(in the rows, 128 means zero)
Rows near named flat spaces through zero (a row that begins with a name and a colon came from that space)
z65_z611: [145 107 162  70 140 117 171 111 193 113 203 174  33 167 169 162  91 127
 165 102 139  97 147 178]
z48_z78: [126 128 122 121 121 146 117 133 137 141 131 126 121 129 135 138 138 128
 133 134 141 132 132 140]
z48_z78: [140 163 146 143 148  90 120 149 144 141 155 139 134 114 184 139 143 158
 128 170 136 113 105 115]
z65_z611: [136 146 185 173 171 147 186 100  95 139 101 119 165 157  77 103 122 122
 108 139 171 108 102 100]
z343_z855: [138 133 146  90 141  68 153 131 171  93 192 181  73 156 148 140  94 134
 152 115 124  99 131 158]
z343_z855: [131 174 137 110 120 143  95 127 104 171 109 129 131 111  85  73 135 149
 114 150 149 145 107 126]
z65_z611: [104  73  86 136 109 142 150 128 128  75 115 126 140 165  86 160 117  80
 139  80 121 130 164 152]
z700_z188: [133 149 120 115 118 138  59 172 172 125 144 128 105 125 174 169 167 132
 120 168 135 132 144 121]
z700_z188: [ 60  93  71 114  94 119 149 110  71 184 111 143 139  87 143 119 128 139
 128 106 119 127 111 182]
z700_z188: [150  89 176 114 139  89 181  94 153 146 176 148 102 100 224 134  96 165
 126 120  70 102 113 124]
z700_z188: [104 141  51 151 122 141  88 155 103 115  96  85 136 113 127 156 158 103
 164 121 148 153 145 127]
z787_z213: [111 112  65  78  89 138 118 134 151 160 166 141  83 115 161 148 124 136
 188 102 146 147 142 209]
z65_z611: [125 112 152 138 141 197 177  84 102 183 105 102 125 131 119 123 128 124
 135 117 169 129 119 140]
z787_z213: [ 90 131  67 141 109 112 105 137  78 153  97 112 158  82 138 118 145 136
 131 127 115 144 115 133]
z787_z213: [127 154 158 136 189 138 169 107 119 129 133 116  65 150 147 155 124 111
 159 126 182  98 126 117]
z700_z188: [227 114 211 142 160 148 127 122 209  53 153  95 109 159 150 148 109 116
 124 126  80 133 163  49]
z787_z213: [131 154 135 115 139 151 116 125 129 166 133 117  93 115 155 132 141 140
 144 144 159 130 121 133]
z343_z855: [139  94 130 159 125  68 152 143 152  70 151 148 179 140 147 147 112 128
 115 122  77 113 130 114]
z787_z213: [117  84 127 139 134  77 148 117 113  65 118 132 132 123 137 135 103 108
 104  95  52 111 142  91]
z700_z188: [101  74 159 108 141 118 192  86 117 115 135 156  86 146 137 141  96 110
 108  90 103  89 135 139]
z700_z188: [143  95 179 116 146  95 175 100 150 128 166 149  97 118 199 139 101 148
 118 120  82  97 120 118]
z343_z855: [154 146 179  93 159 159 115 114 157 118 139 121  40 146 142 140 124 116
 129 130 139 116 148 102]
z343_z855: [139 123 153 131 116 130  88 138 132 115 106 124 151 115 123 113 140 132
  73 148  81 134 132  81]
z700_z188: [150 143 119 124 153 124 163 120 149 126 166 121  89 142 150 146 110 128
 199 109 167 127 130 157]
z343_z855: [ 74  93  67 117  85 102 130 139 110 150 134 157 153 108 146 140 134 136
 127 117 115 126 122 185]
z700_z188: [176 182 142 141 154 128  88 164 176  98 151 110 114 147 141 149 146 128
 156 161 159 137 137  99]
z65_z611: [131 117 156 106 151 200 166  91 135 152 129 113  59 159 122 149 121 104
 155 105 181 119 145 149]
z48_z78: [129 103 113 138 125 126 159 132 151 106 151 136 139 157 129 159 120 114
 155 111 143 123 139 159]
z65_z611: [ 55 121  99 141 152 117 167 132  89  91 106 154 111 184  75 168 132  73
 127 107 184  86 139 157]
z65_z611: [131 165 151 129 152 133 107 133 123 148 122 119 104 116 152 129 147 138
 118 158 146 120 117 102]
z343_z855: [170 202 147 137 187  97 130 128 119  62 124 110  91 162  53  93  99 104
 171 113 159 130 131  83]
z787_z213: [103 105  83 100 103 133 124 135 141 132 147 141  98 131 145 157 129 119
 157 107 138 131 145 180]
z48_z78: [160 107 148 133 158 137 170 108 156  89 149 109  90 154 147 157 103 107
 167  96 127 121 150 118]
z65_z611: [135 119 100 114  96 108 111 137 136 125 139 136 148 111 122 108 117 142
 136 117  97 149 129 146]
z48_z78: [ 81  64  82 130 140  29 188 122 111  11 141 165 106 161 116 165  77  75
 142  51  64  88 158 137]
z48_z78: [132 124 171 118 161 134 128 112 130 106 120 119  68 132 155 146 125 112
 106 125 107 105 143  83]
z343_z855: [121 124  64 138 108 123  86 156 121  73 103 104 147 132  87 136 135  96
 145 105 110 156 157 120]
z787_z213: [141 101 146 125 118 217 116  96 111 154  78  77 121 115 107 115 137 112
 107 113 116 155 147  98]
z787_z213: [110 117 127 122 111  94 115 168 171  85 159 182 144 172 120 163 137 118
 100 147 131 102 139 153]
z700_z188: [146 157 167 131 139 106 138 126 130 139 139 149 148 133 109  94 119 151
 111 151 136 119 103 119]
z48_z78: [155 105 164 136 123 216 115 103 133 178  98  76 129 101 163 132 151 135
 106 141 118 150 135  94]
z65_z611: [137  99  86 165  92 106  77 163 131  85 103 100 207  97 139 134 146 126
 102 132  53 158 142  86]
z48_z78: [138 121 156 148 141 113 162 112 114 104 118 133 159 146  86 103 107 122
 110 118 116 119 120 108]
z343_z855: [147 167 148 117 142 145 111 123 123 138 118 118 107 130  97 100 128 131
 131 137 150 137 124 112]
z65_z611: [ 85 128 129 154 156 156 185 105  76 126  90 129 138 175  50 129 125  87
 126 109 194 105 124 143]
z48_z78: [157 173 124 114 132 145  93 138 145 169 146 107 101 100 166 122 143 156
 164 152 154 150 119 131]
z48_z78: [123 103 166 150 159 102 163 128 148  88 144 146 121 156 166 174 126 113
 103 135 116  85 134 105]
z787_z213: [130 177 135 135 124 167  85 144 119 190 110 114 148 110 125 111 167 152
 114 179 176 144 106 125]
z787_z213: [158 180 172 128 136 151  81 134 129 185 118 111 133  92 152  95 155 168
 100 184 136 142 102  89]
z343_z855: [141 161 119 143 128 104  86 147 108  85  96 115 160 125  65  88 128 119
 109 132 103 147 130  81]
[104 139  84 144 102 110  97 149  97 149 106 126 181  96 120 109 148 143
 116 144 119 145 111 133]
z787_z213
[110 150 184 109 152 110 154 100 100 180 131 160  99 113 146  97 121 158
  91 152 136  94  91 123]
z343_z855
[107 101  87 137 120  41 123 156 131  35 138 155 145 140 122 148 109 104
 122 101  65 113 147 117]
z343_z855
[117  64 126 173 117 128 181 114 118 122 118 123 198 129 144 148 124 123
 109 114  98 120 125 128]
z65_z611
[ 97  85 130 149 122  99 194 110 112 157 144 158 172 120 166 139 118 147
 115 125 118 100 101 161]
z65_z611
[141 109 147 140 143 133 145 114 128  92 116 114 126 143 113 132 115 107
 119 109 107 124 142  98]
z700_z188
[187 146 211 117 175 162 151  88 148 139 137 101  69 129 150 112 109 137
 134 129 129 123 127  80]
z787_z213
[154 165 156 130 130 149 108 115 105 166 103 108 147 102  97  69 130 152
 111 148 129 150 106  98]
z48_z78
[126 133  78 123  66 154 101 157 141 164 134 143 201 135  71 102 142 145
 142 139 164 168 120 195]
z787_z213
[143 131 160 112 120 145  59 165 183 101 136 136 105 142 158 165 161 122
  79 169 108 121 154  93]
z700_z188
[162 137 216 142 193 154 163  92 131 106 116 103  79 151 135 134 116 110
 108 130 131 100 133  58]
z787_z213
[203 156 206 107 153  99  83 146 195  39 153 137  89 160 108 113 107 121
  95 142  74 124 154  49]
z343_z855
[ 96 146  66 123  88  68  91 177 132 138 154 170 172 110 141 128 145 155
 132 154 129 133 110 177]
z787_z213
[174  85 146 101  96  32 146 142 210  93 222 188 144 117 206 131  85 176
 133 122  37 118 124 153]
z65_z611
[140 177 116 161 155 113  70 174 139  84 116 100 130 130 142 159 163 114
 131 163 140 131 139  75]
z700_z188
[ 87  73 109 110 123 138 162 102 111 122 121 134  90 133 142 157 115 101
 130  86 113 111 148 152]
z700_z188
[143 158 165 147 103 144  31 149 104 175  71 101 196  58 142  75 177 172
  26 202  65 155 102  40]
z787_z213
[112 147 115 135 144 134  97 148 120  93 105 116 106 146 108 151 147  96
 122 133 145 123 147 105]
z65_z611
[ 81 109 101 122 107  92 134 129  88  97 102 161 155 141  58 102 113 108
  94 104 104 118 129 140]
z48_z78
[ 81  79 155 125 150 116 187  97 112 155 139 152  89 119 212 174 127 129
 103 124 115  75 119 138]
z343_z855

Rows near named flat spaces through zero (a row that begins with a name and a colon came from that space)
z646-z358: [132  72 131 143  73 144 105  85 139  74 192 139 179  98 167 103 135 114
 170 114  81 121 103 161]
z646-z358: [107 163 109 121 183 152 146 165 106 145 102 148 170 167 124 150 133 165
 121 143 157 109 142 101]
z754-z109: [ 72 136 107 146 103 165  78 110 163  87 138 140 146  69 148  50 157 145
 135 104  46 112 110 112]
z176-z222: [123 147 102 146 128 183 127 136 148 119 176 137 142 135 174 160 175 103
 169 120 127 149 105 130]
z176-z222: [160 105 112 113 160 119  88 101 158  94  74 131 151 131 109 134 141  90
 112 130  95 116 122 140]
z729-z460: [149 145 154 130 138 102 155 151  77 152 137 125 116 137 124 126 124 138
 135 123 173 145 139  88]
z754-z109: [132 130 171 122  83 134 118  90 102 116 182  95 141  98 127 109 180  80
 165  98  59 146 100 118]
z176-z222: [141 124 140 139 137  90 122 160 135 127 140 155  84 102 119  70 127 162
 167 144 141 140 100 127]
z754-z109: [ 77  82 140 133  86 134 145 131 110 153 141 131 101  94 145  45 126 131
 156  64  85 176 130  34]
z176-z222: [ 97  85 127 153  93 118 123 142  95  62 178 174 158  79 177  48  82 175
 138 127 128  97 155  99]
z176-z222: [153  83  93 149 143 138  95 110 160  99 111 162 190 140 155 120 116 156
 141 119 143 119 107 146]
z754-z109: [119 204 119 130 150 141 191 157 105 184 117 118 118 178 150 218 101 135
 101 149 218 119 187 106]
z729-z460: [ 89  94 109 126 138 204 119 158 122 115 116 127 157 152  96 107 155 189
 111 129 109 126 113 127]
z457-z248: [176  98 133 108 117 107 125  91 105 143  93 102 144 116  86 119 132 104
  96 113 115 147 133 150]
z646-z358: [127 160  67 121 111 131 113  89 204 152 146 113 100 113 153 206 123  48
  85 133 111 138 113 249]
z754-z109: [138 105  98 145 100 157  98 128 117  75 167 150 165  64 133  56 152 162
 126 134 104 123 116 174]
z457-z248: [149  77 160 104 131 103 146 121 109 138 141 131 152 157 104 137 126 120
 170 133 114 134 100 141]
z457-z248: [135 169 142 116 116 112 124 125 122 119 146 108  98  99 103 134 138 109
 106 159 112 111 134 177]
z729-z460: [ 97 116 119  84 131 124 120  98 124 147 117 116 147 104 106 110 164  49
 123  89  21 150 110 119]
z646-z358: [ 94 131 144 110 160 158 153 174  79 141 145 123 138 176 115 155 151 132
 134 124 130 137 121  82]
z646-z358: [156 121 127 125  89 115 118  62 138 165  96  90 142 107 109 121 125 109
  95  91 107 147 129 156]
z176-z222: [125 104  59 142 112 157 124 109 161 158 136 144 137 102 174 119 139  93
 126  76 119 185 114 138]
z457-z248: [128 112 119 120 144 113 130 101 133 159 114 142 205 167 130 151 102 153
 135 118 132 111 105 159]
z176-z222: [ 75 148 188 103 117 137 169 133 110 182 134  65  80 208 105 222 111 103
 105 118 132 129 136  97]
z729-z460: [161 137 175 119 117  95 124 122 122 102 150 121 115 112  96 117 141 130
 162 171 113 103 113 167]
z754-z109: [117  43 155  82 134  82 132 132 118 130 108 135 103 121  77  76 119  97
 147 119  57 148 105 111]
z457-z248: [ 31 123 156 100 157  99 123 202 103  97 149 133  57 153  97 129  72 151
  68 164 113  80 131 125]
z457-z248: [122  98 157 102 106 108 196 128 143 140 167 160 163 155 126 163  85 160
 210 205 133  77 137 201]
z646-z358: [145 156 114 149 198 147 106 158 127 131 106 137 146 193 149 178 150 137
 129 110 185 142 102  79]
z457-z248: [130 118 146 127 101 137 113  78 137 127 123 105 155 121 132 122 149  99
 144  95  79 133 119 110]
z176-z222: [104 134 163 111 122 127 130 122 132 115 166 114 122 148 131 165 143  85
 158 136  85 115 108 132]
z176-z222: [131  95 183 107  89  79 126 111  98 144 176 104 115 114  82  96 121 136
 140 126  89 134  78 184]
z457-z248: [124  70 161 164 106 120 121 162 124  84 178 153  90 131 163  86 104 171
 180 124 161 138 109  81]
z646-z358: [ 82  98 185  93  95 111 159 147 106 106 187 112  72 129 109 139 115  86
 151 157  75 114 133 131]
z457-z248: [144  59 159  71 128 121 164 134  95 157 124 109 121 147  53 127 155  96
 153 138  78 161 105 150]
z646-z358: [111 113 240 115  76 108 176 102  61 134 173  91 153 161 121 138 115 133
 187 120 107 104 144  60]
z754-z109: [122 130 128 116 107 127 135 103 149 158 128  98  89 126 130 160 136  62
 118 103 101 159 126 132]
z729-z460: [110  67 132  94 140  99 122 141 142  96 140 158 125 122 103 105 113 113
 152 160  72 109 103 169]
z176-z222: [108  88 138 150 144 111 113 142 140  83 132 173 165 159 164 115  75 186
 157 140 154  83 123 101]
z754-z109: [120 177  77 155 186 166 120 169 118 124 116 164 161 141 175 133 151 147
 125 111 175 137 138  66]
z176-z222: [150  94  82 144  90 151 123 105 173 116 146 147 112  68 172  92 155  78
 166 104 100 176 127 134]
z729-z460: [124 127 127 106 109 139 137 114 100 130 120 106 118  88 110 102 159  75
 110 106  76 151 155  99]
z729-z460: [ 87 173 134  95 133 161 146 139 138 114 131 126 129 108 102 129 172 107
 151 174  56  93 146 138]
z729-z460: [156 145 182 109 115  49 101 100 165  82 149 126  89  94  99 124 117  96
 161 192  81  74 105 209]
z646-z358: [101 178 173 106  93 148 204 148  67 165 177 100 108 119 118 143 154 112
 160 147 119 133 170  94]
z176-z222: [124 134 203 143 130 134 154 150 116 122 135 112 132 214 115 184  96 210
 162 173 195  77 132 109]
z729-z460: [ 87 165 124 141 125 162 115 132 164 115 120 122 109 128 142 134 137 140
 125 135 113 106 137 109]
z754-z109: [133  44  96 121 121 138  69 107 165  86 111 144 142  88 104  55 149 121
 124 107  51 145  81 166]
z646-z358: [174 114 138 129 124 100 150 126 115 129 136 127 108 137 140 161 110  96
 136 137 173 143 147 130]
z754-z109: [153 108 109 143  61 104 147 123 122 136 167 126  65  51 142  80 101 119
 106 126 152 165 154 172]
z729-z460: [146 145 147 115 111 101 114 115 127 123 108  87  67 103  83 131 121 103
  68 144 120 123 145 164]
z729-z460: [105 149 148 120 142 124 126 125  90 180 118 100 126 144 118 117 158 104
 121  59 103 173 103  50]
z646-z358: [121  96 106 107 138 166 121 127 111 108 139 128 170 134 120 137 161  94
 119 117  85 139 116 139]
z646-z358: [ 24 136 144  89 136 159 163 195 111  97 195 149 105 135 118 136 133 126
 153 186  65  84 132 137]
z457-z248: [135 140 122 134 117 119  94 118 133 144 111  88  62 103 109 115 141  94
  67  87 118 170 115 125]
z754-z109: [128 156 114 116 179 130 133 148 110 143 109 137 137 147 136 149 156  88
 132 110 127 148 129  74]
z754-z109: [ 89 199  58 167 200 137 127 208 175 117 119 188  80 155 204 177  85 156
 104 160 230 106 157 102]
z457-z248: [122 139 154 142  75 159 156 145 150  99 193 131  77  88 146 108 158 133
 205 174 114 124 137 138]
z457-z248: [ 80  71 183 105 103 116 147 126 131 106 142 121 101 151 126 132 101 102
 163 132  77 110 137  83]
z729-z460: [ 66 128 152 104 161 128 131 169 169 103 151 164 117 155 115 130 135 149
 200 185  74  80  90 141]
z646-z358: [154 146  84 168 160 140  73 110 173 157 100 123 141 164 157 160 137 140
  99  74 176 164  73 138]
z176-z222: [133 139 139 150 175 112 109 168 142 106 148 174 148 160 141 119 126 196
 186 160 166 101  79 133]
z754-z109: [183  86 156 127  64  96 110  78 128 112 159 100 109  76 103  92 134 103
 133 125  97 146 106 197]
z729-z460: [149 142 141 106 115  72 119  97 145 138 116 101  74 103 106 147 113  60
  95 133 104 131 134 169]
z457-z248: [102 185 140 124 139 115 102 107 128 102 129 118 151 126 142 152 125 101
 103 130  98  81 139 121]
[111  85 149 111 145 143 128 156 113 108 151 151 161 146 100  97 153 164
 182 147  90 118  86 131]
z729-z460
[151 180  56 173 143 194 134 168 132 104 128 167 135  80 183  97 170 155
 138 138 187 147 173  91]
z176-z222
[177  92 169 100 116  44 152 138  96 126 163 126  63 105  99 123 105  76
 144 156 135 148 124 165]
z754-z109
[112  85 168 119  86 129 132 118 101 116 183 116 124 108 126  91 150 105
 169 103  71 150 102 108]
z754-z109
[137  76 142 109 112 124 128  78 170 173  93  87 118 182 106 189 114  87
 120  97 109 154 102 151]
z176-z222
[103 170 130 115 192 142 143 182 128  77 139 168 145 166 149 181 136 118
 164 193 138  70 152 104]
z646-z358
[160 126 133 119 120 134 122 127 103 134  99  91  93 107  78 110 153 118
  81 122 127 155 140 132]
z176-z222
[150 139 123 160  77 122 116 109 152 116 127 109  66  76 144 102 111 130
  98 125 155 139 158 139]
z457-z248
[111 122 120 123 164 104 152 162 114 129 145 180 161 148 154 128 100 150
 166 147 151 109 127 113]
z729-z460
[163 115 139 130  75 106 163  93 106 169 138 106 124 104 128 122 108 122
 125 112 152 155 151 147]
z646-z358
[129 123 112 142 129 159  90 105 136 114 115 128 168 109 136  86 171 129
 136  86  87 144 104  97]
z754-z109
[105  37 159  92 100  52 109  86 119 157 114 105 113 131  82  97  67 105
  82  80  68 143  91 157]
z176-z222
[154  64 124 126 123 114 130 110 106 162 133 126 145 143 137 119 130  98
 141  64 129 192  94 101]
z729-z460
[108  94 120 129 125 120 105 134 107 125 163 136 142 123 131  99 122 137
 113  96 111 145  87 142]
z176-z222
[ 91 214  76 137 188 147  90 124 200 130  72 153 170 148 142 162 128 160
 103 153 124  67 123 159]
z646-z358
[126 128 123 162 162 162 132 184 148 139 104 133  70 181 143 150 127 174
 137 124 208 157 125  62]
z176-z222
[123 174  88 154 118 138 113 138 147 106 148 146 110  78 164 108 126 136
 107 140 147 119 146 152]
z754-z109
[124 175 191 151 148  95 103 146 128 100 157 142 136 148 126 110 129 200
 185 162 144  75  86 118]
z729-z460
[149 127 164 132 105 104 130 122 117 105 175 142 152 106 120  96 132 165
 181 164 121 100 105 172]
z176-z222
[136 127 152 157 105 110 106 107 144 107 158 129 125 125 166 123 117 129
 157 111 136 123 110 113]
z457-z248
[165 109 125 110 132  82 182 136 112 165 142 142 101 134 144 163 102  73
 153 135 167 162 148 131]
z729-z460
[129  86  82 139 122 147  84 136 178  59 184 159 109  96 168 125 143  81
 142 139  97 137  91 191]
z646-z358
[165 106 161 149  75  99 114 109 135  99 188 116  94 102 139 120 115 126
 149 140 142 130 105 182]
z754-z109
[140 136 121 125 141 125 119 142 136  96 152 139 129 133 127 157 125 127
 123 170 141 101 121 187]
z754-z109
[119 159 151  82 125 108 149 105 141 155 116  89  83 130  96 183 144  35
 119 141  72 129 141 147]
z457-z248

Rows near named flat spaces through zero
z51z464: [175 101 137 213 145 141 104 144 156  59 126  81 161 131 142  69 115 140
 172  85 106 171 137  94]
z51z464: [126 132 134  72 125 164 155 148 136 165 123  93  76 175 108 160 190  96
  89 176 149 143  95 156]
z930z548: [168 156 127  92 138 108 133 115 142 113 133 122 152 115 152 145 148 128
  80 110 111  65 142 146]
z79z663: [ 63 142 112  93 148  96 125 112 153 162 131 195 135 122 121 176 102 142
 124 132 114  80 157 140]
z79z663: [142 136 150 180 119 114 143 156 120 135 195 143 121 104 137 103 128 149
 152 156 186 185  95 123]
z930z548: [113 123 145 138  48 152 183 138 138 165 149 138  78 139  84 150 129  96
  89 168 158 177 108 128]
z51z464: [129 145 141 193  68 130 133 155 144 113 160 156 116 109 141  95 118 111
 101 134 134 135 157 135]
z930z548: [159 150 132 120 106 129 145 133 131 133 104 134 116 160 135 153 155 114
  70 150 109  96 123 123]
z51z464: [100 141 121 103  95 102 146  93  99 152 181 166 144  45 124 127  84 136
 141 107 166 124 136 153]
z930z548: [109 187  95 100 159 140 159 106 122 185 129 163 126 149 170 176 156 160
 169 131 123 164  62 148]
z51z464: [140  76 167 140 159 116 114 114 126  90 143  78 159 108 120 100 117 162
 144  72 133 155 121 122]
z930z548: [126 118 123 190 116 111 135 139 130 134 135 169 130 133 106 129  85 142
 170 160 142 167 116  73]
z930z548: [133 138  93 117 168 156 138 129 122 160  89 122 114 185 124 159 148 133
 187 165 123 175  70  98]
z32z305: [100 109 143 100 131 109 109 123 101 132 131 135 125 106 117 123 117 130
 112 128 142  97 149 143]
z32z305: [151 128 150 141  94 108 152 145 105 145 169 143 109 110 108 128 125 125
 106 178 182 143 107 114]
z930z548: [147 114 167  67 151 131 127 159  82 161  91  95  74 200 114 160 206 120
  54 206 154 103  82 133]
z51z464: [150 114 116 126 134 134 135 132 105 133 155 104 125 105 104 111 117 122
 180 153 177 172 100 109]
z79z663: [171 117 123 182 132 196 121 112 130  78  58  49 146 178 166  89 153 134
 166  48  56 199  94 114]
z79z663: [ 97 132 142 183 116 138 171 109 110 168 160 157 127 125 139 137 109 183
 196 107 151 252  47 115]
z79z663: [134 150 135 131  99 101 130 177 143 137 200 160 101  90 117 113 133  96
  89 200 192  91 164 147]
z79z663: [ 97  54 239 175  45 123 148 162 113 126 174 108  75 125  76 100 130 126
  33 141 181 176 129 140]
z51z464: [136 135 148 163 120 133 110 181 109 127 144 130  93 142 143  93 159 117
 112 181 162 136 126 136]
z32z305: [ 84 109 140 136 156  92  94 130  95 132 160 159 140  84 129 103  93 160
 168 126 163 126 142 132]
z32z305: [ 77 155 101 120 142 108 142  65  94 166 139 188 167  81 158 151  79 185
 202  70 119 160  95 135]
z32z305: [121 169 127  42  66 131 165  97  88 177 104 151  98 126 132 180 159  98
  28 142 120  63 125 173]
z32z305: [121 120 118 163 138  79 103 196 172 116 241 168 122  56  86  85  83 101
 167 214 226 107 193 117]
z32z305: [131 140  89  66  87 126 114 133 108 133 122 137 108  90  97 123 114  56
  94 177 149  42 192 142]
z79z663: [123 128 126 195  80 193 145 119 129 116  92 101 117 159 149 100 132 124
 157  77  85 219  99 126]
z930z548: [171 149 122 136 110 136 138 140 131 127  75 133 113 187 133 155 156 109
  79 165  93  98 119  99]
z32z305: [104 136 132 100 159 141 113 115 123 134  82 121 127 167 158 146 160 144
 109  98  83 108 120 153]
z32z305: [147 153  74  86 116 128 154 131 178 142 150 140 125 112  89 161 114  77
 133 175 144  93 156 119]
z79z663: [145 134  81 113 102 168 144 117 108 143  94 110 111 138 104 132 121  89
 166 152 129 157 110 106]
z32z305: [ 87 104 122 142 131 122  84 109 107  99 126 131 155  76 136  80  80 135
 168  71 116 117 176 141]
z32z305: [140 185  72 183 150 141 117 135 110 137 120 168 142 131 183 108 120 146
 222 140 120 169  97 107]
z51z464: [107 198  56  96 121 139 141  76 159 140 110 174 166  99 172 159 105 121
 154  69  65  87 156 158]
z79z663: [157 144 129 142  81 169 151 145 137 121 140  93 103 131 135 106 160  92
 105 132 136 158 120 149]
z51z464: [126 149 142 128 116 139  97 160 102 124  86 134  96 167 165 113 176 109
  62 154 104  74 150 155]
z51z464: [145 151  87 128 114 156 141 100 154 111 121 112 153 108 142 123 115 111
 159  80  95 138 138 135]
z930z548: [ 87 185 114 177 106 132 109 103 114 125  93 193 151 124 213 115 117 159
 128  58  54 110 148 158]
z79z663: [125  96 153 170  88 143 102 119  92  92  77 109 130 134 134  87 112 125
 106  84  89 128 151 118]
z51z464: [131 126 155 191 104 123 120 175 141 118 137 149 104 152 131 108 136 122
  97 167 136 133 142 115]
z930z548: [ 97 174  91  92 105 166 174  72 146 161 129 136 140 110 157 161 129 131
 151  59  93 164 103 174]
z79z663: [152 123 163 107  99 116 138 150 119 125 170 109 107 105 115 117 153 107
  62 156 172 103 138 153]
z930z548: [116 157 136 129 168 104 104 134  96 142 120 164 134 140 179 132 150 168
 127 133 121 104 111 141]
[159 131  95 171 149 141 118 123 162  93  96 117 160 148 138 119 109 130
 178 103  83 141 135  88]
z51z464
[130 111 134 101 157 127 148 142 161 146 152 110 114 148  92 158 144 126
 133 164 158 148 106 120]
z79z663
[167 134 129 103 146 106 133 135 146 118 154 116 139 116 122 137 140 123
 107 146 147  94 134 127]
z930z548
[162  96 128 101 167 156 119 106 125  95 103  44 150 135 127 111 146 131
 155  76 110 151 109 129]
z51z464
[ 98 131 101  85 152 110 131 103 138 149 139 152 144 103 112 157 101 134
 157 123 133 108 138 132]
z32z305
[126 129 165 104  27 155 169 143  85 150 219  94  76  49 110  82 149  80
  75 145 223 170 121 199]
z51z464
[120 114 135 138 106 157  99 125 108 102  57 106 119 162 142 107 139 110
  94  98  72 103 155 134]
z930z548
[132 141 146 125  93 133 132 131  98 134 119 131 110 131 144 122 149 119
  80 132 127 114 126 147]
z32z305
[119 129  85  94 161 102  94 109 106 129  86 159 151 120 118 143  91 124
 158 141 108  62 160 100]
z79z663
[138  95 163 137  90 156 170 112  88 148 133  87 106 136 101 128 135 139
 133 120 158 222  58 117]
z79z663
[109 152 111  83 107 166 145  88 138 132 112 104 134 115 153 137 145 114
 112  59  88 124 134 183]
z930z548
[162 129 136 129 137  96 116 123 128 103 120 134 154 121 136 130 121 138
  98 120 112  76 148 112]
z930z548
[125 121  94 181 135 151  92 131 146  87  94 122 149 130 138  87  96 116
 187  97  87 139 164 105]
z930z548
[167 115 124 199 114 136 125 145 123  99 141 113 137 118 123  84 105 128
 178 134 145 183 116  87]
z32z305
[183 170 104 120 137 110 132 101 143 106  88 142 169 142 166 157 134 136
  96 101  66  62 137 111]
z930z548
[ 80 103 142 118 104 160 143 125 105 161 124 116  90 141 102 131 133 122
 137 134 148 187 100 143]
z930z548
[134  83  75 116  99 215 152  99 165 112  67  46 118 159  61 128 105  66
 192  98  90 201 125  96]
z930z548
[165 113 111  84 108 128 138 138 124 130 119 105 108 130  73 143 127  76
 102 189 155  93 143 103]
z32z305
[149 154 105 161 135 150 123 134 121 123 102 128 130 152 160 116 140 131
 161 128 107 153 106 115]
z32z305
[114  92 166 106  92 145 140 126 132 126 112  94 102 146  96 135 144 107
  61 118 121 123 139 145]
z79z663
